Below is a small trained network, with its code and all its weights. Each question gives an input and a class and asks what happens when units are switched off, that is, made to give their printed mean instead of their output.

import numpy as np


def w(rows, s, z=0):
    codes = np.array(rows[::2]) - 128.0
    scale = np.full(codes.shape[1], s)
    scale[-1] = z or s
    return codes * scale


def f(y):
    return y / 2 * (1 + np.tanh(0.7978845608 * (y + 0.044715 * y**3)))


def log_softmax(a):
    a = a - a.max(-1, keepdims=True)
    return a - np.log(np.exp(a).sum(-1, keepdims=True))


def net(x, mask):
    res = np.array(x, float).reshape(1, 7) / 4 @ E
    y = f(res @ A[0][:, :-1].T + A[0][:, -1])
    res = res + np.where(mask, y, B[0][:, -1]) @ B[0][:, :-1]
    return log_softmax(res[-1] @ U[:, :-1].T + U[:, -1])


A, B = {}, {}
E = w([
[95,126,169,4,137],'x0',
[86,213,160,118,195],'x1',
[72,76,190,174,2],'x2',
[222,86,163,90,120],'x3',
[152,82,55,117,143],'x4',
[171,109,88,71,75],'x5',
[125,56,181,191,135],'x6',
],0.0078)
A[0] = w([
[43,123,154,114,101,254],'n0',
[143,145,156,95,138,189],'n1',
[65,44,169,195,80,219],'n2',
[221,112,99,191,135,234],'n3',
[83,104,186,171,85,138],'n4',
[76,187,113,64,93,222],'n5',
[120,54,92,150,97,192],'n6',
[166,176,74,111,124,166],'n7',
[143,164,101,63,129,202],'n8',
[127,89,157,150,62,145],'n9',
[94,136,176,133,223,237],'n10',
[97,150,98,207,97,202],'n11',
[108,153,151,104,166,182],'n12',
[125,130,74,137,106,189],'n13',
[131,106,158,150,168,162],'n14',
[206,150,154,97,178,236],'n15',
[121,164,109,208,190,165],'n16',
[156,81,170,77,52,207],'n17',
[246,90,73,124,115,220],'n18',
[98,175,98,237,94,147],'n19',
[64,128,101,94,107,148],'n20',
[149,168,134,120,202,249],'n21',
],0.013,0.0033)
B[0] = w([
[136,182,194,104,72,194],'n0',
[188,115,227,174,196,165],'n1',
[138,55,163,107,4,246],'n2',
[151,156,15,125,118,211],'n3',
[171,86,146,120,94,199],'n4',
[130,199,210,117,174,209],'n5',
[213,70,198,102,120,193],'n6',
[156,147,97,162,190,193],'n7',
[122,143,171,107,181,212],'n8',
[106,95,168,86,19,196],'n9',
[35,54,128,215,142,197],'n10',
[147,240,115,165,33,188],'n11',
[57,96,172,148,182,171],'n12',
[158,162,101,91,88,160],'n13',
[18,76,84,131,102,146],'n14',
[138,93,127,126,255,217],'n15',
[85,156,75,158,76,190],'n16',
[163,111,150,98,163,225],'n17',
[171,141,68,49,183,240],'n18',
[170,152,73,148,84,198],'n19',
[118,157,164,128,98,163],'n20',
[74,89,118,138,227,212],'n21',
],0.0068,0.011)
U = w([
[227,129,45,82,213,164],'0',
[136,118,204,249,229,178],'1',
[137,70,134,102,80,181],'2',
[126,173,178,73,136,168],'3',
[172,152,50,224,82,1],'4',
[2,115,23,174,117,3],'5',
],0.0093,0.00079)

Each question gives the input, the list of numbers given to net, and the class t.
The units are the neurons (one row each of A and B). Each row of codes is followed by its name. A weight is (code - 128) times the scale printed after its matrix; where a second scale follows, it is the last column's (A, B and U).
mask holds one flag per neuron, in row order. A switched-off neuron (its flag False) gives its mean, the last column of its row in B, instead of its output. The means were averaged over made-up inputs and are rounded, as every weight is.
A unit's drop is (log p(t) with every unit on - log p(t) with that unit switched off) / (log p(t) with every unit on - log p(t) with every unit switched off).
The circuit of an input: a set's keep is (log p(t) with only the set's units on - log p(t) with every unit switched off) / (log p(t) with every unit on - log p(t) with every unit switched off). Starting from the 12 units with the biggest drops (on a tie, the unit counted first), units are removed one at a time, each time the one whose removal leaves the highest keep (on an exact tie, the one counted first), for as long as the keep stays at least 0.8.
circuit, biggest first: the units of the circuit, biggest drop first
most important unit: the unit with the biggest drop
top k neurons: the k neurons with the biggest drops, biggest first
drop when u is switched off: that unit's drop, to one decimal
input [-8,4,-6,-8,-1,2,-7], class 5: most important unit => n21
input [-6,3,-6,3,-8,-8,1], class 5: circuit, biggest first => (n16 n14)
input [-8,-1,-3,-7,-2,-7,-3], class 4: top 2 neurons => (n19 n11)
input [-6,-6,7,-6,-3,-4,4], class 2: top 3 neurons => (n2 n9 n6)
input [4,-6,3,2,0,3,-4], class 3: top 2 neurons => (n3 n2)
input [-8,2,8,-2,4,-2,3], class 4: top 2 neurons => (n11 n19)
input [-6,-6,-3,6,-2,0,8], class 0: top 3 neurons => (n18 n3 n10)
input [7,-6,2,7,7,2,6], class 0: top 3 neurons => (n18 n17 n10)
input [6,3,2,7,-8,-5,4], class 1: top 2 neurons => (n10 n1)
input [-3,-3,-8,-7,-7,3,-2], class 5: top 2 neurons => (n16 n6)
input [6,-7,5,0,8,7,-6], class 0: drop when n17 is switched off => 0.2
input [0,8,6,4,-1,-3,-7], class 1: drop when n15 is switched off => -0.1
input [4,-5,-1,-4,0,-8,2], class 5: drop when n3 is switched off => -0.1
input [-3,-3,-2,4,-4,-6,4], class 5: most important unit => n14
input [-2,-7,1,-6,4,7,-4], class 0: drop when n18 is switched off => 0.3
